Below is a small trained network, with its code and all its weights. Each question gives an input and a target symbol and asks what happens when units are switched off, that is, made to give their printed mean instead of their output.

import numpy as np


def w(rows, s, z=0):
    codes = np.array(rows[::2]) - 128.0
    scale = np.full(codes.shape[1], s)
    scale[-1] = z or s
    return codes * scale


def f(y):
    return y / 2 * (1 + np.tanh(0.7978845608 * (y + 0.044715 * y**3)))


def softmax(a):
    e = np.exp(a - a.max(-1, keepdims=True))
    return e / e.sum(-1, keepdims=True)


def log_softmax(a):
    a = a - a.max(-1, keepdims=True)
    return a - np.log(np.exp(a).sum(-1, keepdims=True))


def net(x, mask):
    ids = ['βγδζμξστφ'.index(c) for c in x.split()]
    T = len(ids)
    res = E[ids] + P[:T]
    r = res
    for j in range(3):
        rows = slice(3 * j, 3 * j + 3)
        q, k, v = (r @ M[0][rows].T for M in (Q, K, V))
        z = softmax(np.where(np.tri(T) > 0, q @ k.T / 3**0.5, -1e9)) @ v
        o = O[0][rows]
        res = res + np.where(mask[j], z, o[:, -1]) @ o[:, :-1]
    y = f(res @ A[0][:, :-1].T + A[0][:, -1])
    res = res + np.where(mask[3:7], y, B[0][:, -1]) @ B[0][:, :-1]
    return log_softmax(res[-1] @ U[:, :-1].T + U[:, -1])


Q, K, V, O, A, B = {}, {}, {}, {}, {}, {}
E = w([
[91,143,136,114,91,100],'β',
[83,204,112,136,130,178],'γ',
[118,153,76,189,157,146],'δ',
[93,115,115,71,92,179],'ζ',
[67,117,181,105,96,192],'μ',
[178,123,179,70,254,117],'ξ',
[122,130,86,178,128,49],'σ',
[80,220,142,175,122,105],'τ',
[122,148,50,134,119,100],'φ',
],0.018)
P = w([
[146,140,123,130,117,145],'0',
[108,124,68,111,169,131],'1',
[103,130,146,133,154,105],'2',
[195,155,155,163,72,146],'3',
[165,208,91,68,143,134],'4',
[107,161,123,118,158,134],'5',
[123,108,115,249,145,186],'6',
],0.021)
Q[0] = w([
[249,175,140,174,30,162],'H0',
[83,72,174,191,93,104],'H0',
[197,84,200,97,158,112],'H0',
[106,99,128,102,79,128],'H1',
[132,97,93,145,86,118],'H1',
[152,48,78,86,117,111],'H1',
[114,113,106,164,142,10],'H2',
[183,168,100,98,62,74],'H2',
[199,121,149,179,101,143],'H2',
],0.014)
K[0] = w([
[72,109,105,73,253,115],'H0',
[173,151,84,105,118,164],'H0',
[61,114,81,157,120,142],'H0',
[103,129,137,129,77,135],'H1',
[122,121,127,157,109,116],'H1',
[94,129,65,108,70,109],'H1',
[82,137,92,158,59,140],'H2',
[48,92,128,166,140,119],'H2',
[94,131,89,81,139,133],'H2',
],0.019)
V[0] = w([
[91,158,209,153,162,236],'H0',
[86,79,193,58,63,93],'H0',
[166,122,111,4,116,229],'H0',
[174,116,174,148,145,127],'H1',
[88,139,181,109,141,151],'H1',
[205,96,139,104,201,109],'H1',
[170,50,168,126,200,107],'H2',
[172,125,69,76,148,115],'H2',
[172,93,110,186,194,147],'H2',
],0.012)
O[0] = w([
[213,131,129,144,153,249,195],'H0',
[109,126,227,156,53,131,8],'H0',
[142,183,175,64,137,186,153],'H0',
[129,95,122,102,208,129,109],'H1',
[172,114,79,109,154,102,158],'H1',
[162,142,211,79,196,152,121],'H1',
[61,124,138,152,179,184,2],'H2',
[86,126,103,92,138,93,152],'H2',
[89,112,98,127,229,145,94],'H2',
],0.012,0.0082)
A[0] = w([
[156,2,169,58,183,197,66],'N0',
[141,190,150,58,202,115,2],'N1',
[100,69,45,177,156,84,104],'N2',
[41,159,94,192,87,190,167],'N3',
],0.0082,0.0064)
B[0] = w([
[89,150,84,116,80,1,244],'N0',
[142,92,152,232,91,134,251],'N1',
[65,70,177,94,207,225,228],'N2',
[135,37,224,107,125,91,190],'N3',
],0.0095,0.012)
U = w([
[102,227,202,2,126,102,176],'β',
[73,182,141,175,128,136,84],'γ',
[138,29,110,243,84,156,81],'δ',
[77,67,191,115,106,152,107],'ζ',
[28,179,92,49,91,78,152],'μ',
[102,107,149,140,40,51,45],'ξ',
[143,128,170,82,204,144,252],'σ',
[144,111,222,168,115,174,95],'τ',
[139,204,68,90,129,122,162],'φ',
],0.0082,0.0033)

Each question gives the input, a string of symbols that net reads in full, and the target symbol t.
The units are the heads (3 rows each of Q, K, V and O) and the neurons (one row each of A and B). Each row of codes is followed by its name. A weight is (code - 128) times the scale printed after its matrix; where a second scale follows, it is the last column's (O, A, B and U).
mask holds one flag per unit, heads first, then neurons. A switched-off unit (its flag False) gives its mean, the last column of its rows in O or B, instead of its output. The means were averaged over made-up inputs and are rounded, as every weight is.
A unit's drop is (log p(t) with every unit on - log p(t) with that unit switched off) / (log p(t) with every unit on - log p(t) with every unit switched off).
The circuit of an input: a set's keep is (log p(t) with only the set's units on - log p(t) with every unit switched off) / (log p(t) with every unit on - log p(t) with every unit switched off). Starting from all 7 units, units are removed one at a time, each time the one whose removal leaves the highest keep (on an exact tie, the one counted first), for as long as the keep stays at least 0.8.
units of the circuit, in order: the units of the circuit, biggest drop first
top k neurons: the k neurons with the biggest drops, biggest first
heads that matter: for each layer, one digit per head in row order, 1 if its drop is at least 0.15 and else 0, layers parted by /
input γ γ γ ξ φ φ φ, target φ: top 2 neurons -> (N2, N3)
input β φ φ τ, target μ: heads that matter -> 100
input δ ζ ξ δ σ, target σ: units of the circuit, in order -> (H1)
input γ γ ξ, target ξ: heads that matter -> 010
input φ τ σ φ γ γ ζ, target φ: heads that matter -> 101
input β τ φ τ, target δ: units of the circuit, in order -> (H0, N0)
input γ ζ ζ τ δ, target β: heads that matter -> 100
input τ φ φ φ μ σ, target μ: top 2 neurons -> (N1, N3)
input γ γ γ, target φ: units of the circuit, in order -> (H0, N1, H1)
input μ τ φ δ φ γ, target σ: units of the circuit, in order -> (H0, N2, N0, H2)
input φ ξ μ, target μ: units of the circuit, in order -> (N0, H2)
input γ τ ξ ζ ζ, target ζ: units of the circuit, in order -> (H2, N3, H1)
input τ τ γ β β φ, target ξ: heads that matter -> 111
input ξ τ ζ, target ζ: heads that matter -> 011
input β μ γ β φ ζ, target ξ: units of the circuit, in order -> (H0, N2)
input τ τ φ φ δ, target μ: heads that matter -> 110
input φ γ φ τ φ ξ γ, target γ: top 3 neurons -> (N0, N1, N2)
input γ ζ γ μ, target β: heads that matter -> 100
input γ ζ φ β φ γ τ, target μ: heads that matter -> 101
input φ τ β γ γ φ, target φ: top 3 neurons -> (N1, N2, N3)
input τ β σ, target δ: heads that matter -> 111
input β ζ γ φ, target β: units of the circuit, in order -> (H0)
input φ ζ τ γ σ τ γ, target ζ: heads that matter -> 110
input γ μ ξ τ, target τ: heads that matter -> 010
input φ ζ γ β μ σ, target ξ: units of the circuit, in order -> (H0)
input γ γ δ, target φ: units of the circuit, in order -> (H0, N2, N3)
input τ β δ γ φ φ β, target μ: units of the circuit, in order -> (H0)
